(in the rows, 128 means zero)
Facts:
J_102 ψ:J_627 Λ:a
J_103 ψ:J_806 Λ:a
J_106 ψ:J_536 ξ:J_246,J_683,J_493 Λ:a
J_107 ψ:J_69 Λ:c
J_112 ψ:J_590 Λ:a
J_125 ψ:J_679 ξ:J_146
J_129 ψ:J_590 Λ:d
J_132 ψ:J_627 ξ:J_413,J_852,J_922 Λ:d
J_134 ψ:J_42 Λ:d
J_138 ψ:J_790 Λ:c
J_143 ψ:J_590 ξ:J_939 Λ:c
J_146 ψ:J_789 ξ:J_993
J_150 ψ:J_590 Λ:a
J_159 ψ:J_125 Λ:a
J_162 ψ:J_779 Λ:c
J_163 ψ:J_560 ξ:J_493,J_795,J_469
J_167 ψ:J_46 ξ:J_972 Λ:b
J_168 ψ:J_771 ξ:J_635,J_138,J_571 Λ:a
J_170 ψ:J_421 ξ:J_577 Λ:b
J_173 ψ:J_560
J_182 ψ:J_771 Λ:d
J_183 ψ:J_790 ξ:J_959,J_335,J_632 Λ:a
J_185 ψ:J_503 Λ:c
J_188 ψ:J_984 ξ:J_48 Λ:a
J_189 ψ:J_789
J_19 ψ:J_421
J_191 ψ:J_938 ξ:J_129,J_487,J_362 Λ:a
J_193 ψ:J_189 Λ:a
J_202 ψ:J_421 ξ:J_974 Λ:b
J_208 ψ:J_511 Λ:a
J_217 ψ:J_895
J_219 ψ:J_771 Λ:b
J_221 ψ:J_840 ξ:J_660 Λ:b
J_222 ψ:J_590 ξ:J_97 Λ:b
J_234 ψ:J_920 ξ:J_341,J_900 Λ:b
J_246 ψ:J_146 Λ:b
J_256 ψ:J_189 ξ:J_683 Λ:a
J_259 ψ:J_790 Λ:b
J_261 ψ:J_297 ξ:J_193,J_259,J_360 Λ:d
J_266 ψ:J_627 ξ:J_132,J_392 Λ:a
J_273 ψ:J_590 Λ:a
J_276 ψ:J_511 ξ:J_754 Λ:d
J_282 ψ:J_19 Λ:a
J_287 ψ:J_920 Λ:c
J_297 ψ:J_806 ξ:J_659,J_421,J_83
J_30 ψ:J_178 ξ:J_866 Λ:d
J_309 ψ:J_163 ξ:J_44,J_430 Λ:b
J_310 ψ:J_536 Λ:b
J_312 ψ:J_511 Λ:c
J_315 ψ:J_511 ξ:J_577,J_462 Λ:b
J_328 ψ:J_511 Λ:d
J_335 ψ:J_627 ξ:J_647 Λ:c
J_341 ψ:J_297 Λ:a
J_349 ψ:J_932 ξ:J_920,J_531 Λ:a
J_351 ψ:J_503 Λ:a
J_354 ξ:J_939,J_273
J_359 ψ:J_847 ξ:J_644 Λ:a
J_360 ψ:J_789 Λ:b
J_362 ψ:J_421 ξ:J_132 Λ:a
J_365 ψ:J_679 ξ:J_644 Λ:b
J_374 ψ:J_503 Λ:a
J_377 ψ:J_189 ξ:J_492 Λ:a
J_392 ψ:J_163 ξ:J_256 Λ:a
J_394 ψ:J_189 ξ:J_428,J_816 Λ:a
J_413 ψ:J_627 Λ:a
J_428 ψ:J_536 ξ:J_167,J_440 Λ:d
J_429 ψ:J_163 ξ:J_704,J_458 Λ:c
J_430 ψ:J_627 Λ:d
J_439 ψ:J_790 Λ:a
J_44 ψ:J_163 ξ:J_335,J_647 Λ:a
J_440 ψ:J_938 ξ:J_972 Λ:a
J_458 ψ:J_932 Λ:b
J_46 ψ:J_679
J_462 ψ:J_590 ξ:J_178 Λ:a
J_464 ψ:J_163 Λ:a
J_469 ψ:J_959 ξ:J_392 Λ:b
J_470 ψ:J_679 ξ:J_869,J_632 Λ:a
J_475 ψ:J_536 Λ:c
J_48 ψ:J_217 Λ:a
J_481 ψ:J_789 Λ:a
J_483 ψ:J_189 Λ:a
J_487 ψ:J_46 Λ:d
J_488 ψ:J_728 ξ:J_469 Λ:a
J_492 ψ:J_69 ξ:J_644 Λ:a
J_493 ψ:J_840 Λ:c
J_500 ψ:J_789 Λ:d
J_503 ψ:J_354
J_509 ψ:J_728 ξ:J_413 Λ:b
J_511 ψ:J_984 ξ:J_686
J_512 ψ:J_920 ξ:J_566 Λ:c
J_527 ψ:J_163 ξ:J_577 Λ:a
J_53 ψ:J_163 ξ:J_544 Λ:a
J_530 ψ:J_163 Λ:a
J_531 ψ:J_503 ξ:J_838 Λ:a
J_534 ψ:J_920 ξ:J_704,J_44 Λ:c
J_536 ψ:J_679
J_538 ψ:J_297 Λ:d
J_544 ψ:J_847 ξ:J_512 Λ:a
J_547 ψ:J_627 ξ:J_470,J_544 Λ:a
J_551 ψ:J_920 Λ:b
J_553 ψ:J_536 ξ:J_129 Λ:b
J_562 ψ:J_806 Λ:c
J_566 ψ:J_938 Λ:a
J_570 ψ:J_627 Λ:c
J_571 ψ:J_69 ξ:J_534,J_704,J_44 Λ:a
J_577 ψ:J_354 Λ:d
J_590 ψ:J_895 ξ:J_138
J_60 ψ:J_297 Λ:c
J_600 ψ:J_590 ξ:J_822,J_138,J_170,J_939 Λ:d
J_601 ψ:J_959 ξ:J_685,J_112 Λ:d
J_611 ψ:J_627 ξ:J_341 Λ:b
J_612 ψ:J_163 Λ:b
J_627 ψ:J_679 ξ:J_566
J_632 ψ:J_679 ξ:J_98 Λ:b
J_635 ψ:J_728 Λ:d
J_64 ψ:J_938 ξ:J_246 Λ:b
J_644 ψ:J_189 ξ:J_704,J_493,J_392 Λ:a
J_647 ψ:J_69 Λ:c
J_659 ψ:J_69 Λ:b
J_660 ψ:J_42 Λ:b
J_663 ψ:J_847 ξ:J_48 Λ:c
J_668 ψ:J_938 ξ:J_413 Λ:a
J_683 ψ:J_847 Λ:a
J_684 ψ:J_771 Λ:a
J_685 ψ:J_511 ξ:J_779 Λ:a
J_686 ψ:J_789 ξ:J_679 Λ:c
J_688 ψ:J_771 Λ:d
J_69 ψ:J_560
J_698 ψ:J_297 ξ:J_679,J_547 Λ:b
J_70 ψ:J_840 Λ:b
J_702 ψ:J_511 ξ:J_974,J_462 Λ:a
J_704 ψ:J_46 Λ:a
J_715 ψ:J_511 ξ:J_534,J_816 Λ:a
J_726 ψ:J_938 ξ:J_189 Λ:a
J_728 ψ:J_789 ξ:J_790
J_736 ψ:J_679 Λ:a
J_744 ψ:J_69 Λ:a
J_749 ψ:J_590 Λ:a
J_75 ψ:J_163 ξ:J_509 Λ:a
J_750 ψ:J_297 Λ:a
J_754 ψ:J_789 ξ:J_764 Λ:a
J_758 ψ:J_932 Λ:b
J_759 ψ:J_163 ξ:J_816 Λ:a
J_762 ψ:J_189 Λ:a
J_764 ψ:J_728 ξ:J_183 Λ:c
J_766 ψ:J_627 Λ:b
J_771 ψ:J_984 ξ:J_488,J_749
J_772 ψ:J_789 Λ:c
J_773 ψ:J_920 ξ:J_89,J_439 Λ:a
J_774 ψ:J_42 ξ:J_544,J_900 Λ:a
J_779 ψ:J_895
J_780 ψ:J_536 Λ:d
J_787 ψ:J_789
J_789 ξ:J_571
J_790 ψ:J_42 ξ:J_865
J_792 ψ:J_189 Λ:c
J_795 ψ:J_920 Λ:b
J_797 ψ:J_590 ξ:J_170,J_143 Λ:c
J_798 ψ:J_728 ξ:J_374 Λ:c
J_8 ψ:J_938 Λ:d
J_801 ψ:J_69 ξ:J_492 Λ:c
J_803 ψ:J_728 Λ:a
J_806 ξ:J_759
J_808 ψ:J_511 Λ:c
J_816 ψ:J_728 Λ:d
J_822 ψ:J_536 ξ:J_530,J_816 Λ:c
J_829 ψ:J_938 ξ:J_679 Λ:a
J_83 ψ:J_728 Λ:a
J_834 ψ:J_590 ξ:J_483 Λ:a
J_838 ψ:J_771 ξ:J_8 Λ:d
J_840 ψ:J_984 ξ:J_900
J_847 ψ:J_984
J_852 ψ:J_938 ξ:J_527 Λ:a
J_862 ψ:J_959 ξ:J_660 Λ:a
J_865 ψ:J_421 Λ:a
J_866 ψ:J_536 ξ:J_869 Λ:d
J_869 ψ:J_771 ξ:J_870,J_566 Λ:d
J_870 ψ:J_938 Λ:b
J_871 ψ:J_503 ξ:J_48 Λ:a
J_884 ψ:J_789 ξ:J_328,J_312 Λ:d
J_886 ψ:J_679 ξ:J_183
J_89 ψ:J_938 ξ:J_973,J_577 Λ:d
J_899 ψ:J_69 Λ:b
J_900 ψ:J_787 Λ:b
J_903 ψ:J_920 Λ:a
J_913 ψ:J_189 ξ:J_96 Λ:b
J_920 ξ:J_838
J_922 ψ:J_69 ξ:J_993 Λ:d
J_924 ψ:J_19 ξ:J_972 Λ:a
J_932 ψ:J_178
J_934 ψ:J_511 ξ:J_440,J_531 Λ:a
J_938 ψ:J_421 ξ:J_822
J_939 ψ:J_847 ξ:J_413 Λ:c
J_941 ψ:J_779 ξ:J_500 Λ:b
J_955 ψ:J_354 Λ:a
J_959 ψ:J_789
J_96 ψ:J_790 ξ:J_125 Λ:d
J_961 ψ:J_511 ξ:J_500,J_685 Λ:a
J_965 ψ:J_920 ξ:J_816
J_97 ψ:J_789 ξ:J_772 Λ:b
J_972 ψ:J_965 Λ:d
J_973 ψ:J_421 ξ:J_959 Λ:a
J_974 ψ:J_938 ξ:J_182 Λ:c
J_98 ψ:J_69 ξ:J_349 Λ:d
J_981 ψ:J_840 ξ:J_698 Λ:d
J_989 ψ:J_536 Λ:a
J_993 ψ:J_932 Λ:a

Known rows:
J_764: [168  63  66 115 120 108 107 131 139  74  87  73 138 132 106 115 107 162
 117 118 106 111 148 150 151  92 203 134 137 123]
J_287: [139 132 105 133 117 137 135 103 174 105 111 105 124  95  97  93 125 137
 126  72 100 114 128 119 147 130 149 116 127 126]
J_315: [ 91 143 169  79 138 198 153  79 158 135 192 139 153  88 178 117 110 132
  96 152 127 114 124 118  89 104  96  50  87 173]
J_219: [ 99 167 183 116 133 210 163  79 191 161 178 119 124  92 144 135 137 109
  78 127 132 131 117 108 101 116  98  77 106 158]
J_44: [153 136 151 115  95 132 116 143 107 159 103 121 146 185 109 108 104 129
 142 171 154 155 196 137 156 116 177 139 111 174]
J_822: [114  81  34  78 126 144 116  91 139 116 113 110 158 116  94  63 130 167
 115 105 102 157 140 181 159 106 148 112 151 138]
J_374: [123 138 154 142 130 132 130 152 122 139 115 173  91 155 111 111 126  94
 120 106 142 147 137 131 133 159 149 129 127 132]
J_600: [ 92 102  85 100 102 120 111 153 122  94 118 113 152 116 219 103 110 144
 188 158  94 133 107 137 133 111 101 100 101 178]
J_779: [160 157 119 175 175  97 135  98 118 164 134 123 160 116  82 166 181 172
 125 132 162  88 107 107 112 142  58 165 172 101]
J_261: [ 94 132 121 133  88 138 124 152 158 104 116 107 124 112 186 125 127 129
 183 113 106 157  90 104 156 120  95 123 143 139]
J_749: [115 146 146 130 112 125 131 147  96 150 121 145  99 150 106 114 127  71
 128 131 108 157 157 146 130 164 161 153  89 125]
J_509: [119 103  96  66 147 149 116 130  96  51 136  84  84 100 174 130 114 121
 116 172 129 102 160 154  88 158 128 120 164  96]
J_138: [139  89  75 128 149 121 120  86 144 114 110  84 141 110  95  75 137 128
 107 121 100  99 149 148 113 141 181 112 102 171]
J_112: [117 139 153 144 117 132 131 149 133 137 115 174  87 158 110 110 124  95
 120 105 147 156 136 121 141 161 142 131 135 136]
J_852: [118 110 128 106 144 115 115 140  81 113 135 182 120 147 137  95 105 117
 150 145 142 130 150 140 107 160 159 105  97 148]
J_759: [148 142 134 112  91 142 113 148 103 146 107 140 141 188 114  96 109 147
 139 159 161 150 197 125 159 132 140 116 128 188]
J_754: [146  77 111 117 116 102 106 172  88 105  94 150 110 189 135 139 105 132
 120 145 140 141 155 151 151 111 176 141 140 121]
J_191: [113 136 136  85 120 116 128 152  86 104 145 195 118 136 148 103  85 125
 160 124 120 126 139 129 130 157 128  95  94 121]
J_663: [118 162 144 133 117 168 150  70 201 159 150 134 153  77 101  80 121 144
 121  58  99 117 102  95 136 115 117  71  74 165]
J_913: [116 116 103  64 123 156 124 137 107  41 137  88  79 104 164 139 109 129
 118 154 126 115 146 141 110 147 120 127 176  80]
J_53: [148 143 204 117 100 134 131 160 120 129 127 147 156 142 113 131  51 143
 168 126 162 169 157  81 144 105 197 128 137 103]

Rows:
No name comes twice in this set of rows, the named rows included.
[141 134 133 114 102 137 113 144 106 148  99 139 132 181 110  91 110 140
 138 164 163 149 202 128 147 150 157 120 133 191] -> J_530
[139  90 134 119 121 119 120 157 112 137 123 176 146 180 140 126 100 126
 115 146 136 148 146 149 146  95 171 123 102 151] -> J_183
[132 118 123 136 125 102 118 147  89 164 102 129 105 179  99 120 145  74
 110 165 112 148 174 180 138 143 177 166  97 143] -> J_704
[130 100 176 121 154 161 143 121 159 111 137  80 118 106 143 165 104 110
  85 149 144 144 122 121  94  93 179 132 160 100] -> J_870
[120 166 137  79  95 165 146 116 120 116 148  71 103 102 147 151 129 100
 101 152  88 130 153 152 123 118 113 141 116  93] -> J_64
[135 128 145  98 122 133 119 139  87 122 121 149 141 151 127  85  87 147
 177 168 171 142 189 111 115 160 172 102 118 172] -> J_527
[156 164 113 139 140  97 139 111 112 142 150 137 173 110 111 179 147 193
 147 123 143  84 100 103 135 120  34 154 158  78] -> J_297
[125 116 112 108 130 156 119 140 137  73 107  74  55 124 137 150 140 115
  88 141 150 130 147 143 119 148 131 149 207  87] -> J_360
[ 99 177 185 106 119 203 163  83 189 157 185 132 122  87 149 138 132 115
  77 120 129 130 115 108 106 106  78  78 110 154] -> J_221
[137 162 168 123  96 139 126 151 113 139 111 145 117 163 100 102 102 136
 158 125 167 164 178  98 149 160 150 123 147 150] -> J_464
[114  81  69 136 114 101  95 164 110 100  82  60 117 139 176 127 151 116
 165 172 105 150 136 150 135 125 145 161 144 153] -> J_635
[ 76 151 172 164 123 160 142 110 195 178 144 122 152  97 171 112 153 110
 162 111 115 161  82  88 119 125  99  98  95 197] -> J_688
[120 155 146 154 132 166 154  62 208 178 140 118 151  86  82  80 139 116
 106  63 109 118 104 105 114 129 142  84  82 176] -> J_312
[122 153 144  80 108 129 123 141  78 108 135 161 132 141 125  78  77 137
 186 153 153 138 179 114 117 173 145  95 114 156] -> J_75
[176 134  90 149 157  78 118 121  87 117 122 110 146 122 101 179 158 185
 141 142 160  89 114 120 123 141  66 185 194  65] -> J_787

Now the same things, written a new way:
Known rows:
J_146: [ 75 144  53 121  97 138 116 129 121  55 188 107 129  85 104 146 165  97
 188 140 113 162  99 195 124 116  76  82 133 129 123 156]
J_30: [133  83 168 143 155 122 114 130 142 115 101 101 175 114 110 115 119 127
 145 152 114 142 133 102 113 144 151 124 137  94 149 116]
J_312: [157 155 218  77 151 160 177 137 162 180 148 156 111 174 146  92  71  72
 110 105 132 104 144  80 134 117 154 140  60  91  94 108]
J_134: [123  87 161 132 150 131 122 144 137 113  90 112 177 112 118 113 124 127
 158 142 106 132 121 101 119 149 151 127 119 104 159 108]
J_493: [159 156 220  77 148 149 177 137 159 178 152 158 109 167 150  95  78  65
 116 104 134  99 146  81 140 110 157 137  57  90  91 111]
J_46: [ 79 150  73  96  98 158 133 146 125  73 190 132 128  92 134 128 158  89
 194 128 113 146  96 175 135 125  91  92 115 132 125 135]
J_75: [175 128  69 170  94 148 119 146  99 150  99 109 106 131 128 109 118 160
 113 104 129 167 162  93 154 104 163 133 146 127 107 149]
J_702: [167 136 179  87 113 143 138 132 136 189 160 145 106 143 197  94  88 110
  68 101 141 102 154  73 152 131 191 146 169 122  82  91]
J_394: [118  91  67 169  87 110  94 115 135 143 102  95 128 170 111 163 164 168
  92 133 126 154 117 151 121  99 116 155 159 153 161 135]
J_754: [121 108  67 174 111 104  92 106 119 134  98  85 121 131 110 162 147 172
 103 108 130 129 132 145 131 124 103 125 158 147 140 139]
J_60: [128 136 151 135 149 135 148 125 153 148 110 116 120 164  91 133 103 112
 125 114 129 121 130 128 122 115 103 125  51 110 133 138]
J_922: [ 74  90 194 111 166  89 108 110 167 104 107 100 188 110 104 138 132 105
 119 155 106  87 104 129 101 167 122 143 160 106 147  97]
J_899: [ 95 147 187 105 180  87 141  98 131 114 117 181 136 132 121 152 147 143
 109 169 145  77  99 164  95 168  93 160 136 165 153 123]
J_143: [125 144 149 146 148 128 147 124 160 140 106 102 117 159  64 125  96 100
 100 133 127 130 138 130 122 113 113 138  79  99 104 155]
J_173: [ 81 154  87  80  97 158 136 147 123  76 199 141 126  92 143 125 151  79
 192 126 111 141  97 169 133 123 102  93 118 129 117 128]
J_766: [141 154 143 123 146 103 120 125  78  91  73 203 120 115  95 189 101 154
 124 165 125 135 138 146  69 107 138 116 109 160 164 137]
J_462: [138 116 110 149 114 120 110 121 129 158 117 106 115 132 142 136 118 156
  82 110 137 117 140 123 140 131 140 133 156 143 124 118]
J_53: [184 120  73 170 101 149 116 132  96 155 111 105 105 134 136 114 115 167
 121  99 135 172 165  94 148 107 155 118 150 126 115 145]
J_509: [106 168 103 171 156 102 140 130 103  73  59 147 128 113  39 126 147 155
 113 191 131 141 124 159 108 144 106 177 150 150 115 192]
J_612: [188 153 122 162 146 148 160 148  74 116  98 178 111 125 117 101 129 174
 164 162 151 180 149 119 121 123 151 131  96 145 144 167]
J_779: [ 86 154  91  82  98 161 136 150 125  79 197 144 124  94 145 124 146  82
 189 127 110 142 100 164 134 122 105  92 118 127 118 129]

Rows:
No name comes twice in this set of rows, the named rows included.
[148 152 149 129 147  92 116 115  81  89  85 192 119 113  89 190 101 149
 114 173 132 144 144 149  66 101 141 110 125 153 153 144] -> J_611
[122 100 135 170 135 138 167 116 195 169 149  71 134 220  87  86 177 123
 121 159 152 164 100 158 140 115  88 182  71 111 146 160] -> J_822
[ 79 117 133 107 128  96 105 105 152 152 114 124 131 142 148 164 139 140
  74 100 124  55 106 138 130 154 100 156 165 157 138  91] -> J_744
[201 147 128 173 143 127 154 138  79 116 112 170 111 124 118 106 138 167
 158 174 157 185 157 123 125 108 157 130 107 135 133 176] -> J_309
[102  59 120 159 121 121 107 142 146 101  76  93 189 145  87 138 165 145
 157 171 102 169  96 139  99 118 134 147 115 121 204 120] -> J_816
[ 42 151 117  60 113 131 126 128 152  76 204 144 136  96 145 148 157  68
 164 132 109  96  77 187 121 143  77 105 135 136 123 108] -> J_69
[ 91 155  83  81  92 139 101 132 105  57 183 150 119  81 114 182 114  75
 171 133  97 161 122 173  93  89 110  58 136 122 121 130] -> J_627
[177 137 181  97 113 110 133 135 133 181 159 158 109 129 209 106 114  96
  87  96 139  80 163  67 175 110 192 150 156 109  70  98] -> J_359
[131 188 204  79 140 156 183 152 168 153 123 142 108 160  90  66  63  39
  74 130 118 110 149  73 138 117 171 180 104  75  35 141] -> J_939
[118 109  67 171 109 106  95 111 119 134  95  88 123 132 110 162 148 173
 104 106 129 126 130 144 134 123 105 129 154 149 141 138] -> J_862
[137 123  97 130 102 104  74 106 100 131  90 130 114 124 113 203  86 147
  80 101 111 129 155 120  93  92 140  97 168 139 135 115] -> J_547

